Below is a small trained network, with its code and all its weights. Each question gives an input and a class and asks what happens when units are switched off, that is, made to give their printed mean instead of their output.

import numpy as np


def w(rows, s, z=0):
    codes = np.array(rows[::2]) - 128.0
    scale = np.full(codes.shape[1], s)
    scale[-1] = z or s
    return codes * scale


def f(y):
    return np.maximum(y, 0)


def log_softmax(a):
    a = a - a.max(-1, keepdims=True)
    return a - np.log(np.exp(a).sum(-1, keepdims=True))


def net(x, mask):
    res = np.array(x, float).reshape(1, 7) / 4 @ E
    y = f(res @ A[0][:, :-1].T + A[0][:, -1])
    res = res + np.where(mask, y, B[0][:, -1]) @ B[0][:, :-1]
    return log_softmax(res[-1] @ U[:, :-1].T + U[:, -1])


A, B = {}, {}
E = w([
[168,74,80,132,134,71,195,167],'x0',
[174,126,78,139,112,122,180,187],'x1',
[187,138,65,145,237,47,113,144],'x2',
[76,220,87,98,87,167,112,58],'x3',
[84,154,180,73,225,130,249,2],'x4',
[186,228,153,101,120,101,140,204],'x5',
[148,162,190,188,90,56,127,93],'x6',
],0.008)
A[0] = w([
[118,141,117,145,125,143,147,140,114],'neuron 0',
[209,171,167,138,180,95,187,144,65],'neuron 1',
[119,206,99,38,186,150,167,71,52],'neuron 2',
[197,66,99,99,191,126,157,166,89],'neuron 3',
[136,111,171,133,118,122,157,109,69],'neuron 4',
[171,149,106,165,234,17,173,148,162],'neuron 5',
[105,102,157,196,120,132,137,171,27],'neuron 6',
[112,114,181,117,153,82,159,112,54],'neuron 7',
[108,107,105,158,86,78,61,146,2],'neuron 8',
[109,166,211,66,99,161,112,143,104],'neuron 9',
[89,254,201,141,72,96,124,56,171],'neuron 10',
[182,45,220,184,65,88,171,126,130],'neuron 11',
[137,78,220,111,107,108,199,117,19],'neuron 12',
[142,196,58,65,149,104,60,122,79],'neuron 13',
[16,97,163,105,123,160,111,181,112],'neuron 14',
[94,108,142,160,117,97,67,189,97],'neuron 15',
[102,101,153,184,125,113,102,179,60],'neuron 16',
[151,181,214,155,123,184,137,107,152],'neuron 17',
[162,78,151,240,85,121,93,162,126],'neuron 18',
[85,172,124,154,111,150,249,134,103],'neuron 19',
],0.0079,0.0021)
B[0] = w([
[153,89,147,118,121,41,141,176,137],'neuron 0',
[51,194,255,93,104,170,184,28,203],'neuron 1',
[155,141,88,218,191,102,86,145,214],'neuron 2',
[130,127,195,86,75,154,193,73,211],'neuron 3',
[126,85,99,127,141,123,111,162,150],'neuron 4',
[124,163,205,53,39,167,209,84,255],'neuron 5',
[146,70,113,109,117,112,105,129,157],'neuron 6',
[110,93,113,141,190,176,146,158,168],'neuron 7',
[160,53,128,181,194,85,116,173,183],'neuron 8',
[109,188,198,94,90,143,154,117,187],'neuron 9',
[83,183,246,15,75,196,228,23,251],'neuron 10',
[206,137,111,170,169,119,87,161,208],'neuron 11',
[116,148,92,173,120,118,73,192,172],'neuron 12',
[176,157,132,194,165,84,80,206,189],'neuron 13',
[142,137,163,99,115,154,174,92,180],'neuron 14',
[181,163,123,180,140,96,133,139,193],'neuron 15',
[146,97,113,151,164,155,139,125,172],'neuron 16',
[104,117,108,70,94,140,118,144,190],'neuron 17',
[186,81,106,173,123,57,55,164,223],'neuron 18',
[129,126,154,178,97,132,99,155,177],'neuron 19',
],0.006,0.0087)
U = w([
[152,102,63,247,139,73,44,158,3],'0',
[88,105,135,46,115,102,195,101,253],'1',
],0.011,0.00077)

Each question gives the input, the list of numbers given to net, and the class t.
The units are the neurons (one row each of A and B). Each row of codes is followed by its name. A weight is (code - 128) times the scale printed after its matrix; where a second scale follows, it is the last column's (A, B and U).
mask holds one flag per neuron, in row order. A switched-off neuron (its flag False) gives its mean, the last column of its row in B, instead of its output. The means were averaged over made-up inputs and are rounded, as every weight is.
A unit's drop is (log p(t) with every unit on - log p(t) with that unit switched off) / (log p(t) with every unit on - log p(t) with every unit switched off).
The circuit of an input: a set's keep is (log p(t) with only the set's units on - log p(t) with every unit switched off) / (log p(t) with every unit on - log p(t) with every unit switched off). Starting from the 12 units with the biggest drops (on a tie, the unit counted first), units are removed one at a time, each time the one whose removal leaves the highest keep (on an exact tie, the one counted first), for as long as the keep stays at least 0.8.
units of the circuit, in order: the units of the circuit, biggest drop first
top k neurons: the k neurons with the biggest drops, biggest first
drop when u is switched off: that unit's drop, to one decimal
input [5,4,4,-8,-5,-4,-7], class 1: units of the circuit, in order : (neuron 3)
input [8,-7,4,-3,-5,7,-1], class 1: top 3 neurons : (neuron 5; neuron 3; neuron 1)
input [-4,2,8,3,2,2,-4], class 0: top 3 neurons : (neuron 10; neuron 2; neuron 13)
input [8,-7,5,-7,-2,2,7], class 1: top 4 neurons : (neuron 5; neuron 1; neuron 3; neuron 2)
input [6,-4,3,8,5,3,-8], class 0: units of the circuit, in order : (neuron 2; neuron 10)
input [-7,8,0,7,-7,6,8], class 1: top 3 neurons : (neuron 10; neuron 2; neuron 11)
input [-2,-6,-7,1,-7,-4,1], class 0: top 2 neurons : (neuron 5; neuron 18)
input [7,7,3,-7,-5,4,-3], class 1: top 2 neurons : (neuron 5; neuron 3)
input [-3,-3,-5,-6,-1,1,8], class 0: top 3 neurons : (neuron 11; neuron 5; neuron 18)
input [-2,-8,6,6,0,7,-7], class 0: top 2 neurons : (neuron 13; neuron 2)
input [7,7,6,-1,-4,-8,-6], class 1: drop when neuron 2 is switched off : 0.1
input [4,2,-6,-5,-1,-1,-3], class 0: drop when neuron 9 is switched off : 0.0
input [-1,-4,-6,-1,-4,-7,-1], class 0: drop when neuron 10 is switched off : 0.2
input [8,-7,-4,-6,0,4,6], class 0: units of the circuit, in order : (neuron 11)
input [2,6,1,-1,-2,-7,-3], class 0: drop when neuron 10 is switched off : 1.5
